Each row has a name. After each piece below comes the name of the row it's from, unless a question asks for something else. Each question is about the rows just above it. Places in a row count from 0.

Columns, left to right: K M E J
q_202: [ 22  11 -18  17]
q_605: [  2  11 -18 -51]
q_328: [-35  14   3  -4]
q_3: [ 13 -20   3  14]
q_535: [  3 -34  -4  14]
[-35  -4   3  14] is which row reordered?  q_328
[ 11  14 -20 -34] is in which column, read top down?  M
key -> tag
[-5] -> q_375
[17] -> q_777
[-17] -> q_668
[16] -> q_776
[-4] -> q_261
[-18] -> q_419
Join q_202 by its entry at place 2:  q_419
[-35  14   3  -4] is in which row?  q_328
find: [ 22  11 -18  17]  q_202

Columns, left to right: W F N G Q
q_309: [  3  -5  55 -33  21]
q_122: [-13   0  -3 -30  17]
q_903: [ 13  28  -2 -34  61]
q_92: [ -5 -15 -12  29  19]
q_535: [ 41  13  18 -42  -7]
q_879: [ 18 -42  42  -7  13]
q_605: [ 19 -13 -36   0   9]
q_3: [  5  29 -45  -5   4]
q_596: [ 28 -45   5   4  -5]
q_857: [ 9  0 -3 39 44]
tags:
[22] -> q_258
[3] -> q_617
[-33] -> q_293
[-32] -> q_131
[-34] -> q_816
[21] -> q_537
The tag of q_309, keyed by place 3:  q_293
[ -5   4   5 -45  28] is which row reordered?  q_596
The row with [ -5 -15 -12  29  19] is  q_92
[-12  29  19] begins in row and place  q_92, 2
[-42  -7  13  18  41] is which row reordered?  q_535
[ 18  -7  41  13 -42] is which row reordered?  q_535
Which column holds [ -3  -2 -12  18] top down?  N

Columns, left to right: H A T V D Y C X P
q_3: [  1   3   3 -21   1  18  -6  -4  32]
q_596: [ -6 -35  17  -4 -17  -1  16  -2   7]
q_202: [ 24   9  -7  -6   7   4 -14 -10  46]
q_122: [ -4 -37  15  -3 -25  -3  19  -2   3]
q_309: [ 27   4 -23  16  22 -21  -3 -24  13]
q_328: [ 26   3 -22  15  22 -18   0 -24  13]
q_903: [  5  10  -8  -4   7   3 -15 -11  47]
q_879: [ 27   5 -24  19  24   3  14   1  18]
q_535: [ 23   5 -24  19  24 -28  -7 -25  13]
q_92: [ 27   5 -24  19  24 -28  -7 -25  13]
q_857: [  0   3   2 -21   0  19  -6  -4  32]
q_605: [  5   9  -7  -6   7   4 -14 -10  46]
Which column holds [32  7 46  3 13 13 47 18 13] top down?  P
[ -2 -24 -24 -11   1 -25 -25] is in which column, read top down?  X
tags:
[-24] -> q_556
[5] -> q_870
[-4] -> q_425
[0] -> q_638
[27] -> q_834
[28] -> q_915
[1] -> q_40
[4] -> q_958
[-6] -> q_907
The tag of q_879, keyed by place 0:  q_834
Row and place where [5 9] starts:  q_605, 0
find: [  5  10  -8  -4   7   3 -15 -11  47]  q_903
Which column holds [ -6 -14] top down?  C
Which row holds [  5   9  -7  -6   7   4 -14 -10  46]?  q_605

Columns, left to right: Z U S L B R
q_122: [  3  23 -10 -34 -46  -9]
q_605: [-33   8  26  -4 -41  19]
q_202: [ -6  17  -4 -59   2  62]
q_92: [ -6 -21   2   5  -2   3]
q_309: [ 29   6   4  27  27 -26]
q_3: [ 19  21 -14 -26  -4   5]
q_879: [  7  38  11 -17  14  21]
q_903: [-13  43  28 -25 -30  -1]
q_328: [  7 -20  47   1 -15  -9]
q_596: [ 26 -53  22  14  62 -19]
q_535: [-57 -41  16  11  -4 -27]
q_857: [ 17 -11   5  -7  11  21]
Where does [-33   8  26] start? Give its row and place.  q_605, 0
Which column holds [  8  17 -21] top down?  U
tags:
[-46] -> q_860
[-10] -> q_570
[26] -> q_957
[2] -> q_925
[23] -> q_243
Look up the entry of q_122 at place 2 in the table:  q_570
[ -4 -59] begins in row and place  q_202, 2
find: [ -6 -21   2   5  -2   3]  q_92

Columns, left to right: tenom Kuzib doro bov figof kuz kudo feg
q_903: [  8  56  46 -52  26   7  -4 -54]
q_202: [ 40  56  46 -52  26   7  -4 -54]
q_605: [ 40  56  46 -52  26   7 -29  55]
[ 8 56 46] begins in row and place  q_903, 0
find: [  8  56  46 -52  26   7  -4 -54]  q_903

Columns, left to right: kener sef vogi vaku fude Ratu gal
q_92: [  0  21 -21  59  -8 -13 -47]
q_3: [ 17 -37 -27  19 -21   2  61]
q_903: [ 20  -7  27  39  42 -24  42]
q_535: [ 18 -37 -27  19 -21   2  61]
q_202: [ 35 -20  23  30  31  51 -12]
q_857: [ -4 -48   2  10  49  37  23]
q_309: [-13 -20 -47  59  21  -8   0]
q_605: [ -7 -14 -46  62  12 -19   9]
q_879: [ -8 -41   4  19  59  30  14]
q_328: [-10 -42  -1  21  59  30  12]
Table of tags by key:
[-13] -> q_280
[59] -> q_463
[21] -> q_147
[-8] -> q_990
[-21] -> q_456
The tag of q_92, keyed by place 4:  q_990
Which row holds these entries in another order? [ -8  59 -47 -21  21 -13   0]  q_92
Which row holds these entries in another order? [-47 -20 -13  -8   0  21  59]  q_309
[ 0 17 20 18 35] is in which column, read top down?  kener
Which row holds these entries in another order? [-41  -8   4  14  19  30  59]  q_879

Columns, left to right: sufor Kuvu donu gopon gim
q_328: [-15 -14 -12   7  -7]
q_879: [-39  -3 -20  14   3]
q_309: [-25  10  13  17  36]
q_605: [-14 -12  -7 -15   8]
q_122: [ 40  -3 -20  22 -57]
q_3: [ 26  30  34  34 -41]
Where does [ -3 -20  14   3] start? Give its row and place.  q_879, 1
key -> tag
[17] -> q_133
[34] -> q_48
[16] -> q_347
The tag of q_309, keyed by place 3:  q_133
find: [ 40  -3 -20  22 -57]  q_122
Which column holds this, read top down? [ 17 -15]  gopon
[ -7 -20] is in which column, read top down?  donu
[-15 -14 -12  -7   8] is which row reordered?  q_605
[ -3  10 -12] is in which column, read top down?  Kuvu

Columns, left to right: Sasuv Bil sulag Nitel kab Rubur nefil novom godal bana
q_328: [  8 -33  -7  18   0   8   3 -11  38  -7]
q_857: [-26 -42  43 -15  12 -58   3  -1 -15   0]
q_596: [-26 -42  43 -15  12 -58  -3  -1 -15   0]
q_605: [ 26   3  12 -15  -1  43 -58 -42  27   0]
[-42  43 -15  12 -58   3  -1] begins in row and place  q_857, 1
find: [  8 -33  -7  18   0   8   3 -11  38  -7]  q_328

Columns, left to right: Vuvo Raba dogem gar voz tiv rozer tavar
q_535: [ 7  4 12 38  3 16  6 26]
q_92: [ 4  2 17  3  1 19  2  4]
q_879: [ 4  1 13  1  0  7  0  2]
q_202: [ 9  4  1  1  1 20  3  1]
q_3: [ 9  3  1  1  1 20  3  1]
q_903: [ 5  7  2 29  8 39 16 19]
q_122: [ 8  3  3 24  0 21  1 16]
q_309: [13  4 20  4  0 10  1  4]
q_857: [19  7 20 13  2 16 26  6]
q_605: [ 2  2 12  7 16 26  2  6]
q_328: [ 2 10  4 24 14 23 29 16]
Row and place where [16  6 26] starts:  q_535, 5
[ 4  2 17  3  1 19  2  4] is in which row?  q_92
Which column holds [20 20 39 21 10 16 26 23] top down?  tiv
Row and place where [ 2 16 26  6] starts:  q_857, 4
Where does [ 2 17] start? Give its row and place.  q_92, 1
find: [ 2  2 12  7 16 26  2  6]  q_605

Columns, left to right: kepaz vup zugeg kupa
q_605: [ 50 -13   1  53]
q_122: [ 13 -17 -62  37]
q_535: [ 15 -20  14 -23]
q_328: [ 21 -36 -55 -33]
q_857: [  1  50  53 -12]
Which column holds [-17 -20 -36  50] top down?  vup
[ 50 -13   1] begins in row and place  q_605, 0
Which row holds these entries in another order? [ 50  53 -12   1]  q_857
key -> tag
[13] -> q_114
[14] -> q_306
[53] -> q_259
[-23] -> q_80
[52] -> q_715
Look up the entry of q_535 at place 2 in the table:  q_306
Which row holds [  1  50  53 -12]?  q_857

Columns, left to right: mut vovap lari bak Zosu Tagil beko duki Duto
q_605: [ 0  0  0  0 31  0  4 41  5]
q_903: [-17   0   0  22  22   7  17  45  24]
q_122: [ -4   0  14  -8  11   1   4 -10   0]
q_596: [-22 -48   9 -15  27  19  16 -25 -22]
q_535: [-16  -8   2   0   0  19  22   0  -1]
q_879: [  4 -47  21 -14  32   0   3  46  11]
q_328: [-21 -47   0  17  -7   0  -5   0   0]
q_857: [ 0  0  0 25 17  7 19 40 24]
q_3: [-19 -10   1   8  -7  15   0  10   7]
q_202: [  8 -26  22  24  27  -1  -3 -25 -22]
Which column holds [24  0] top down?  Duto
Which column holds [-17  -4] top down?  mut
Table of tags by key:
[-1] -> q_465
[-4] -> q_575
[-2] -> q_349
[-3] -> q_850
[3] -> q_523
[4] -> q_90
Look up the entry of q_202 at place 6 in the table:  q_850
Where do [ -4   0  14  -8  11   1   4 -10   0] appear?  q_122
[  0   0 -48  -8 -47 -47   0 -10 -26] is in which column, read top down?  vovap

Columns, left to right: Dakid Mez dovoz bog rab biki ralef
q_92: [  7   9 -14 -55  25   9 -13]
q_596: [ 26  -4  -8  22 -17 -24   6]
q_605: [ 30  -4  -8  22 -17 -24   6]
Where does [ 25   9 -13] start? Give its row and place.  q_92, 4
tags:
[9] -> q_137
[7] -> q_706
[10] -> q_731
[-24] -> q_589
[-55] -> q_140
[-54] -> q_740
[8] -> q_177
The tag of q_92, keyed by place 5:  q_137
[30 -4] begins in row and place  q_605, 0

Columns, left to right: rumom pom nop lutom
q_309: [ 54 -14  45  38]
q_596: [ 25 -14  45 -37]
q_857: [ 11 -29   7 -31]
find: [ 54 -14  45  38]  q_309
Which column holds [45  7] top down?  nop

Columns, left to right: pude Redu fepu sege nedag
q_3: [ 1  6  6 -9 -9]
q_879: [-9 -1 -7 -5  2]
q_309: [-50   2   1  -1  -6]
q_328: [  6  -2 -10  -4   0]
q_535: [  1   6 -11  -9  -9]
q_857: [ -5  -2  -1 -13 -18]
q_903: [ -1  -5 -17   4   9]
q_92: [ -1  -6   2 -50   2]
q_596: [-10  -7  14 -34  20]
q_202: [-3  2 27 -9 11]
[  2  -6   1  -1 -50] is which row reordered?  q_309
Which column holds this, read top down? [ -1 -17   2  14  27]  fepu

Columns, left to right: fum vum vudol vite
q_122: [ 24  27   9 -33]
q_328: [ 21 -19  20  10]
q_605: [  6 -45 -14  13]
q_857: [ 14   6 -14 -45]
q_92: [-10   0 -12   3]
Row and place where [-45 -14  13] starts:  q_605, 1
Which row holds these entries in another order? [  6  14 -14 -45]  q_857
Table of tags by key:
[24] -> q_50
[6] -> q_102
[27] -> q_580
[28] -> q_295
[-32] -> q_400
[-33] -> q_368
The tag of q_122, keyed by place 1:  q_580

Columns, left to right: mer tuno moke Taz Betop kuf neme fevog
q_309: [ -3  -9  -7 -12  15  16   2 -20]
q_879: [  5 -24 -17  34  56 -12   6 -51]
q_605: [  4  34 -17 -24  56 -51   6 -12]
Put [  2  -3 -12  -7  15  -9  16 -20] back in order: which row is it?  q_309
[-12  15  16] begins in row and place  q_309, 3
Which row holds these entries in another order? [  6 -51   5 -24 -17  34  56 -12]  q_879

Columns, left to right: Bifi Gamu kefen fif
q_122: [ -3   7   7 -18]
q_903: [ 11   7  17 -54]
q_879: [  1   2   0 -34]
q_3: [ 1  2  0 59]
Which column holds [11  1  1] top down?  Bifi
[  7  17 -54] begins in row and place  q_903, 1
find: [  1   2   0 -34]  q_879
tags:
[12] -> q_719
[1] -> q_833
[11] -> q_733
Look up the entry of q_903 at place 0 in the table:  q_733
Where do [ -3   7   7 -18] appear?  q_122
Where do [ 1  2  0 59] appear?  q_3
Which column holds this, read top down? [7 2]  Gamu

Columns, left to right: poraf veru som valuz toso muf
q_92: [-12  -6   3 -18  -8 -21]
q_309: [-14 -23   4  -6  14   4]
q_3: [-34 -31  11 -36  29  -4]
q_122: [-2  3  2 22  3 -2]
q_605: [-6  4  5  1  6 -9]
q_202: [ 9  0 -8 -3 18  8]
q_879: [-44  15 -10  20 -26   6]
q_328: [-44  20 -10  15  14   8]
q_857: [-16  15  -6 -10  -9   4]
q_535: [-10 -15  15   4  -9  -6]
q_903: [ -6  -9  -1  -5 -11   8]
q_596: [-52  21 -15  -1 -10  -6]
Where does [-44  20 -10  15] start? Give its row and place.  q_328, 0
[-11   8] begins in row and place  q_903, 4
Which row holds these entries in another order? [ -9  -6 -10 -15  15   4]  q_535
Which column holds this, read top down? [ -6 -36  22   1  -3  20  15]  valuz
Which column holds this, read top down? [-12 -14 -34  -2  -6   9 -44 -44 -16]  poraf
[6 8 4] is in which column, read top down?  muf

Columns, left to right: nore Nebeg zome mos
q_535: [ 7 35 34 29]
q_309: [ 23 -14  12   1]
q_122: [ 3 30 34 56]
q_3: [ 12   1 -14  22]
q_596: [ 3 56 34 31]
Put [ 7 29 34 35] back in order: which row is it?  q_535
tags:
[55] -> q_755
[31] -> q_749
[56] -> q_422
[29] -> q_542
[28] -> q_330
[32] -> q_817
Look up the entry of q_122 at place 3 in the table:  q_422
[-14   1  12  23] is which row reordered?  q_309
[31 34 56  3] is which row reordered?  q_596

Columns, left to right: levo folit sufet kepo Muma zaka
q_3: [ 30 -12  12  16 -24 -36]
q_309: [-12  14  -4  37 -29 -20]
q_903: [ -4 -26  31 -22  10  30]
q_92: [-18 -13  40 -10  -5  17]
q_122: [-10  -9  -9  56  10  30]
q_202: [ 24   0 -10 -18  -2 -13]
q_535: [-18 -27  21 -11 -10  22]
Where do [ -4 -26  31 -22  10  30] appear?  q_903
Table of tags by key:
[-10] -> q_466
[23] -> q_66
[24] -> q_35
[-18] -> q_100
[-4] -> q_709
[-11] -> q_287
[-19] -> q_806
[-17] -> q_538
[-5] -> q_627
The tag of q_535, keyed by place 0:  q_100
[-10  24 -18] is in which column, read top down?  levo
Where do [-18 -13  40 -10  -5  17] appear?  q_92

Columns, left to right: balom seteb Duva zudo lipub
q_596: [  7   8  58  27 -35]
q_309: [ -8 -26  49  -5  15]
q_605: [-62  -9  43  35 -51]
q_202: [ 36 -15 -12 -41   2]
q_857: [ 49 -26  -5  -8  14]
q_903: [-18 -15  25  30 -26]
Put [ -5 -26  14  -8  49] back in order: which row is it?  q_857
Table of tags by key:
[-27] -> q_391
[-51] -> q_704
[-25] -> q_430
[-26] -> q_482
[-50] -> q_221
The tag of q_903, keyed by place 4:  q_482
Which column holds [ 58  49  43 -12] top down?  Duva
Where does [-62  -9  43  35] start? Give its row and place.  q_605, 0
Which row holds [ 49 -26  -5  -8  14]?  q_857

Columns, left to right: Par zite goram nota Pef Pusen lefe bena kini
q_879: [11 -1  2 -5  4  8 15  3 -2]
q_535: [15  2 11 -2 -1  8  4 -5  1]
q_605: [ -4  -1  20 -13  -1  10   1   5   1]
q_122: [ -1   6  -3  14  -6 -26  -1  -2   0]
q_596: [-1 -5  8  4  2 15 11 -2  2]
q_309: [  3  -2 -14 -20  -1  -9   1   3   0]
Row and place where [-1  2 -5  4  8 15] starts:  q_879, 1
[-5 -2 -1  2  2  4  8 11 15] is which row reordered?  q_596
[ 2 11  4 15  8 -1  2 -2 -5] is which row reordered?  q_596

Columns, left to right: vono Rupo fama gugo rukav zore
q_857: [-10  -3 -28  -8  43 -55]
q_3: [-11 -25 -18 -41   0   0]
q_535: [-17 -41  31 -12  -5  -6]
q_879: [-16  54 -56   8 -20   4]
q_92: [ 19 -28   6  -6  -8  16]
q_122: [ -8  43 -55 -10 -28  -2]
q_309: [  0 -23  36  -1  -5 -14]
Put [ -2  -8  43 -55 -10 -28] back in order: which row is it?  q_122
Where does [-28  -8] start? Give its row and place.  q_857, 2
[ 31 -56   6 -55  36] is in which column, read top down?  fama

Columns, left to right: nuvel daf nudu fod
q_92: [21 60 29 40]
q_202: [ 20  10 -25   1]
q_535: [-31  34 -51 -55]
q_3: [ 17  22   4 -10]
q_309: [  0   3 -22  -3]
q_857: [23 21  1 -1]
Which column holds this, read top down? [-31  17   0]  nuvel
tags:
[-10] -> q_388
[-11] -> q_822
[-55] -> q_540
[-51] -> q_624
[-56] -> q_934
Look up the entry of q_535 at place 3 in the table:  q_540
[  4 -22   1] is in which column, read top down?  nudu

Columns, left to right: giku fozep fudon mev vubo zoge fibef gufe
q_3: [  3   2 -13  24  -9 -31   7  -8]
q_122: [-29  -5  15   6  16   1 -19  26]
q_903: [-19 -24  -7  16   6   1 -16 -36]
q_596: [ 26  -9 -31  16   1   1 -28  -3]
q_92: [-5 -5  1 -9 -2 -5 -5 17]
q_328: [ 10 -12   3  14   1  -3  -8  45]
q_879: [  3   2 -13  24  -9 -31   8  -8]
Which column holds this, read top down? [ -8  26 -36  -3  17  45]  gufe
[-29 -19] is in which column, read top down?  giku
Row and place where [16  6  1] starts:  q_903, 3
find: [  3   2 -13  24  -9 -31   8  -8]  q_879
[-29  -5  15] begins in row and place  q_122, 0

Columns, left to right: ral baden Nufe gif
q_596: [-13 -12   7  -8]
q_309: [-18  15   1   9]
q_202: [  7 -12  -9 -13]
q_122: [ -6 -46   9  18]
q_92: [  2 -17 -14  -8]
tags:
[18] -> q_630
[9] -> q_512
[-13] -> q_139
[-8] -> q_593
Join q_122 by its entry at place 3:  q_630
Put [-13  -9 -12   7] back in order: which row is it?  q_202
find: [-18  15   1   9]  q_309
Which row holds these entries in another order? [-12   7 -13  -8]  q_596
find: [  7 -12  -9 -13]  q_202

Columns, left to right: did Fad Pup pakug bisub dag Nuva gunut Fefi zuli
q_596: [-16   1  42 -39  31 -36 -15 -46 -17  11]
q_879: [-16   1  42 -39  31 -36  47  36 -47  -6]
q_92: [-33  24  43  43 -33 -36 -10  11  33 -37]
[ 31 -36 -15 -46 -17] begins in row and place  q_596, 4
Which column holds this, read top down? [-15  47]  Nuva

Columns, left to right: vifu gagan Nas nimi navid
q_3: [ 16 -24   2   6  -7]
q_92: [ -1  10 -16  -6   7]
q_903: [-10 -32   5 -16  14]
q_328: [ 16 -24   2   6   6]
q_879: [-16  10  -6  -1  14]
q_535: [ 4 12 17  3 15]
q_857: [10 17  5  1  0]
Which row holds these entries in another order? [ -1  -6  10  14 -16]  q_879
Row and place where [12 17] starts:  q_535, 1
Which column holds this, read top down? [-32 -24]  gagan
Which column holds [ -1 -10] top down?  vifu
Where does [ -1  10 -16  -6] start? Give its row and place.  q_92, 0
[-16  -6  -1   7  10] is which row reordered?  q_92

